Here is a tiny trained network, its code and every weight. The questions are about switching its units off for an input and a class, where a switched-off unit gives its printed mean instead of its output.

import numpy as np


def w(rows, s, z=0):
    codes = np.array(rows[::2]) - 128.0
    scale = np.full(codes.shape[1], s)
    scale[-1] = z or s
    return codes * scale


def f(y):
    return y / 2 * (1 + np.tanh(0.7978845608 * (y + 0.044715 * y**3)))


def log_softmax(a):
    a = a - a.max(-1, keepdims=True)
    return a - np.log(np.exp(a).sum(-1, keepdims=True))


def net(x, mask):
    res = np.array(x, float).reshape(1, 4) / 4 @ E
    y = f(res @ A[0][:, :-1].T + A[0][:, -1])
    res = res + np.where(mask, y, B[0][:, -1]) @ B[0][:, :-1]
    return log_softmax(res[-1] @ U[:, :-1].T + U[:, -1])


A, B = {}, {}
E = w([
[127,170,133,118],'x0',
[42,122,33,42],'x1',
[128,108,131,126],'x2',
[222,60,185,2],'x3',
],0.0069)
A[0] = w([
[141,101,164,26,67],'neuron 1',
[23,170,98,220,120],'neuron 2',
[122,143,63,183,12],'neuron 3',
[37,102,2,27,55],'neuron 4',
[184,112,117,43,25],'neuron 5',
[107,126,45,214,28],'neuron 6',
],0.0065,0.0011)
B[0] = w([
[166,87,33,160,179],'neuron 1',
[217,81,41,42,246],'neuron 2',
[155,35,66,92,154],'neuron 3',
[25,191,254,210,254],'neuron 4',
[205,74,88,98,167],'neuron 5',
[183,65,17,82,184],'neuron 6',
],0.0061,0.005)
U = w([
[200,62,55,40,2],'0',
[37,125,253,202,254],'1',
],0.007,0.0012)

Each question gives the input, the list of numbers given to net, and the class t.
The units are the neurons (one row each of A and B). Each row of codes is followed by its name. A weight is (code - 128) times the scale printed after its matrix; where a second scale follows, it is the last column's (A, B and U).
mask holds one flag per neuron, in row order. A switched-off neuron (its flag False) gives its mean, the last column of its row in B, instead of its output. The means were averaged over made-up inputs and are rounded, as every weight is.
A unit's drop is (log p(t) with every unit on - log p(t) with that unit switched off) / (log p(t) with every unit on - log p(t) with every unit switched off).
The circuit of an input: a set's keep is (log p(t) with only the set's units on - log p(t) with every unit switched off) / (log p(t) with every unit on - log p(t) with every unit switched off). Starting from all 6 units, units are removed one at a time, each time the one whose removal leaves the highest keep (on an exact tie, the one counted first), for as long as the keep stays at least 0.8.
circuit, biggest first: the units of the circuit, biggest drop first
k most important neurons: the k neurons with the biggest drops, biggest first
drop when u is switched off: that unit's drop, to one decimal
input [7,5,3,1], class 1: circuit, biggest first	(neuron 4; neuron 2)
input [5,7,3,-3], class 1: circuit, biggest first	(neuron 4)
input [-3,-3,0,-5], class 0: circuit, biggest first	(neuron 4; neuron 2)
input [-6,0,-8,-4], class 0: 3 most important neurons	(neuron 4; neuron 2; neuron 6)
input [-6,2,6,1], class 1: 3 most important neurons	(neuron 2; neuron 6; neuron 3)
input [8,7,-7,6], class 1: 4 most important neurons	(neuron 4; neuron 2; neuron 6; neuron 3)
input [-5,6,0,5], class 1: 2 most important neurons	(neuron 4; neuron 2)
input [0,3,1,-6], class 0: 3 most important neurons	(neuron 2; neuron 6; neuron 3)
input [8,1,1,-5], class 0: 2 most important neurons	(neuron 2; neuron 4)
input [-3,0,4,-5], class 0: 2 most important neurons	(neuron 4; neuron 2)
input [7,3,8,-7], class 0: 2 most important neurons	(neuron 2; neuron 6)
input [-6,-2,0,-7], class 0: drop when neuron 2 is switched off	0.1
input [-7,-3,0,-4], class 0: drop when neuron 4 is switched off	0.9
input [-6,7,3,4], class 1: drop when neuron 4 is switched off	0.6
